Here is a tiny trained network, its code and every weight. The questions are about switching its units off for an input and a target symbol, where a switched-off unit gives its printed mean instead of its output.

import numpy as np


def w(rows, s, z=0):
    codes = np.array(rows[::2]) - 128.0
    scale = np.full(codes.shape[1], s)
    scale[-1] = z or s
    return codes * scale


def norm(h):
    return h / np.sqrt((h * h).mean(-1, keepdims=True) + 1e-5)


def f(y):
    return np.maximum(y, 0)


def softmax(a):
    e = np.exp(a - a.max(-1, keepdims=True))
    return e / e.sum(-1, keepdims=True)


def log_softmax(a):
    a = a - a.max(-1, keepdims=True)
    return a - np.log(np.exp(a).sum(-1, keepdims=True))


def net(x, mask):
    ids = ['ΔΞΣΦβεζηθτψω'.index(c) for c in x.split()]
    T = len(ids)
    res = E[ids] + P[:T]
    u = 0
    for l in range(2):
        r = norm(res)
        for j in range(2):
            rows = slice(3 * j, 3 * j + 3)
            q, k, v = (r @ M[l][rows].T for M in (Q, K, V))
            z = softmax(np.where(np.tri(T) > 0, q @ k.T / 3**0.5, -1e9)) @ v
            o = O[l][rows]
            res = res + np.where(mask[u + j], z, o[:, -1]) @ o[:, :-1]
        u += 2
        y = f(norm(res) @ A[l][:, :-1].T + A[l][:, -1])
        res = res + np.where(mask[u : u + 4], y, B[l][:, -1]) @ B[l][:, :-1]
        u += 4
    return log_softmax(norm(res)[-1] @ U[:, :-1].T + U[:, -1])


Q, K, V, O, A, B = {}, {}, {}, {}, {}, {}
E = w([
[173,131,124,90,243,95,224],'Δ',
[184,80,120,133,73,106,113],'Ξ',
[122,247,113,98,5,108,100],'Σ',
[149,92,71,110,65,161,80],'Φ',
[154,180,56,150,102,180,148],'β',
[107,152,143,124,213,170,209],'ε',
[189,122,98,145,108,174,101],'ζ',
[153,142,44,133,138,162,73],'η',
[144,184,23,211,112,160,78],'θ',
[58,230,39,175,207,156,154],'τ',
[109,103,96,65,146,120,136],'ψ',
[232,79,36,113,58,95,45],'ω',
],0.0023)
P = w([
[144,77,49,122,131,152,177],'0',
[205,140,97,130,80,139,102],'1',
[159,28,46,124,129,146,191],'2',
[191,160,105,108,85,126,79],'3',
[140,47,65,111,136,150,179],'4',
[180,168,143,91,93,120,65],'5',
[133,55,73,108,129,152,165],'6',
[149,176,185,74,104,99,42],'7',
[131,66,81,107,127,162,162],'8',
[171,196,228,69,80,111,6],'9',
[129,66,86,108,128,162,160],'10',
],0.0019)
Q[0] = w([
[98,50,42,164,158,217,205],'0.h1',
[53,210,111,88,222,94,86],'0.h1',
[90,222,159,64,174,86,100],'0.h1',
[73,34,217,171,155,95,222],'0.h2',
[163,238,105,99,120,135,37],'0.h2',
[235,176,171,2,113,129,55],'0.h2',
],0.0038)
K[0] = w([
[214,69,39,165,108,184,92],'0.h1',
[177,183,215,65,82,102,63],'0.h1',
[123,199,203,77,93,58,88],'0.h1',
[146,34,40,215,112,181,179],'0.h2',
[100,215,255,55,166,53,92],'0.h2',
[32,219,176,127,192,154,114],'0.h2',
],0.0041)
V[0] = w([
[174,123,67,80,104,152,183],'0.h1',
[189,216,167,72,146,118,219],'0.h1',
[49,199,137,67,120,118,197],'0.h1',
[214,158,78,247,60,118,92],'0.h2',
[139,162,160,102,15,250,198],'0.h2',
[155,207,129,34,213,128,146],'0.h2',
],0.0024)
O[0] = w([
[139,155,184,147,94,87,140,253],'0.h1',
[160,212,54,80,60,144,105,136],'0.h1',
[169,97,79,82,94,79,148,97],'0.h1',
[151,135,180,111,176,109,64,221],'0.h2',
[90,170,149,39,144,253,110,193],'0.h2',
[203,109,70,173,90,186,145,168],'0.h2',
],0.003,0.0028)
A[0] = w([
[6,30,135,36,121,160,250,201],'0.n1',
[153,75,92,237,154,182,110,6],'0.n2',
[163,243,188,237,85,167,167,235],'0.n3',
[158,150,157,208,7,149,9,203],'0.n4',
],0.0021,0.0013)
B[0] = w([
[174,159,103,212,2,111,124,180],'0.n1',
[200,228,206,88,168,169,55,146],'0.n2',
[129,22,133,90,124,44,120,249],'0.n3',
[124,122,175,133,170,118,203,251],'0.n4',
],0.003,0.0026)
Q[1] = w([
[173,115,174,39,70,92,136],'1.h1',
[80,74,119,209,190,224,140],'1.h1',
[205,205,93,42,100,50,82],'1.h1',
[111,118,82,252,162,155,199],'1.h2',
[152,134,99,223,129,155,167],'1.h2',
[161,182,39,129,171,79,146],'1.h2',
],0.0035)
K[1] = w([
[90,199,68,147,132,34,43],'1.h1',
[175,77,165,179,95,188,231],'1.h1',
[126,174,109,52,119,42,23],'1.h1',
[137,68,142,95,96,76,3],'1.h2',
[160,99,114,125,131,91,37],'1.h2',
[238,48,111,146,120,121,122],'1.h2',
],0.0039)
V[1] = w([
[192,3,106,161,86,138,82],'1.h1',
[171,91,190,121,105,118,228],'1.h1',
[118,180,116,138,88,85,140],'1.h1',
[180,141,135,95,170,118,89],'1.h2',
[146,133,138,108,100,134,204],'1.h2',
[172,7,146,148,72,139,71],'1.h2',
],0.0028)
O[1] = w([
[76,149,232,87,67,178,109,230],'1.h1',
[166,229,199,177,133,114,130,194],'1.h1',
[172,126,84,106,159,138,114,113],'1.h1',
[143,165,95,151,43,94,119,246],'1.h2',
[119,88,161,148,125,65,108,223],'1.h2',
[179,65,2,118,133,139,138,196],'1.h2',
],0.0029,0.0012)
A[1] = w([
[131,194,160,61,182,54,136,196],'1.n1',
[229,56,172,98,94,74,90,193],'1.n2',
[81,59,43,157,46,92,222,62],'1.n3',
[114,187,5,110,116,117,116,6],'1.n4',
],0.0026,0.0015)
B[1] = w([
[135,64,235,134,103,120,3,179],'1.n1',
[28,113,74,131,189,105,180,254],'1.n2',
[58,232,253,147,185,82,7,156],'1.n3',
[102,86,167,85,101,177,240,151],'1.n4',
],0.0027,0.0035)
U = w([
[210,244,186,236,38,119,240,92],'Δ',
[215,175,134,229,212,174,33,98],'Ξ',
[217,198,69,78,220,235,18,64],'Σ',
[134,45,247,129,234,238,132,127],'Φ',
[156,169,244,22,104,47,50,163],'β',
[216,207,18,32,31,243,244,235],'ε',
[23,214,161,230,39,45,52,56],'ζ',
[47,40,210,225,134,57,206,2],'η',
[23,212,105,187,245,158,187,231],'θ',
[148,19,4,85,197,26,162,171],'τ',
[222,142,176,133,171,30,222,80],'ψ',
[24,11,177,207,20,238,51,63],'ω',
],0.0042,0.0025)

Each question gives the input, a string of symbols that net reads in full, and the target symbol t.
The units are the heads (3 rows each of Q, K, V and O) and the neurons (one row each of A and B). Each row of codes is followed by its name. A weight is (code - 128) times the scale printed after its matrix; where a second scale follows, it is the last column's (O, A, B and U).
mask holds one flag per unit, layer by layer, with each layer's heads first. A switched-off unit (its flag False) gives its mean, the last column of its rows in O or B, instead of its output. The means were averaged over made-up inputs and are rounded, as every weight is.
A unit's drop is (log p(t) with every unit on - log p(t) with that unit switched off) / (log p(t) with every unit on - log p(t) with every unit switched off).
The circuit of an input: a set's keep is (log p(t) with only the set's units on - log p(t) with every unit switched off) / (log p(t) with every unit on - log p(t) with every unit switched off). Starting from all 12 units, units are removed one at a time, each time the one whose removal leaves the highest keep (on an exact tie, the one counted first), for as long as the keep stays at least 0.8.
circuit, biggest first: the units of the circuit, biggest drop first
k most important neurons: the k neurons with the biggest drops, biggest first
top k neurons in layer l: the k neurons of layer l with the biggest drops, biggest first
which heads matter: for each layer, one digit per head in row order, 1 if its drop is at least 0.15 and else 0, layers parted by /
input β Φ τ τ τ ζ, target τ: which heads matter => 00 / 10
input β τ τ β τ Ξ β, target θ: 4 most important neurons => 1.n3; 1.n1; 0.n2; 0.n1
input β β ε η τ β Σ τ η η, target τ: circuit, biggest first => 1.h1; 0.h2; 1.n2; 0.n4
input β β β ε Φ β, target ε: which heads matter => 01 / 00
input Φ Σ ζ ω β ε ε Φ, target ε: which heads matter => 11 / 00
input β β η ε Δ β ψ τ β Φ, target τ: which heads matter => 01 / 10
input Φ Σ β τ, target Σ: which heads matter => 11 / 10
input β β ζ τ Φ τ ψ τ, target τ: which heads matter => 11 / 10
input ε β β τ ψ θ, target τ: top 2 neurons in layer 0 => 0.n3; 0.n1
input τ τ ε τ ζ β Φ τ θ β, target τ: circuit, biggest first => 1.h1; 1.n2; 0.n3
input β β τ ψ Σ β τ ε ε τ, target ε: circuit, biggest first => 0.h1; 0.h2
input β τ β, target θ: top 2 neurons in layer 0 => 0.n1; 0.n4
input τ τ β Δ, target τ: top neuron in layer 1 => 1.n2
input Ξ ω τ ε Φ ψ, target ε: circuit, biggest first => 0.h2; 0.n3
input ζ Ξ τ β η Φ ψ ε ε θ, target ε: most important neuron => 1.n1
input ζ τ Φ ψ β ω τ τ β θ, target τ: 3 most important neurons => 0.n3; 1.n2; 0.n4
input β Σ ψ Φ ε τ θ Δ, target τ: circuit, biggest first => 1.h1; 0.h2; 0.h1
input τ Φ β β θ ψ η, target Σ: 3 most important neurons => 0.n2; 0.n3; 1.n1
input β β β ε, target β: circuit, biggest first => 0.h1; 0.n3; 0.n4
input ε β ε τ, target β: 4 most important neurons => 1.n1; 1.n2; 0.n3; 1.n4
input τ Φ Σ τ τ ψ ψ, target ζ: top 2 neurons in layer 0 => 0.n1; 0.n3
input β Σ β β τ τ, target β: circuit, biggest first => 1.n1; 1.n2; 0.n3
input β Σ ζ, target Φ: circuit, biggest first => 0.h1; 0.h2
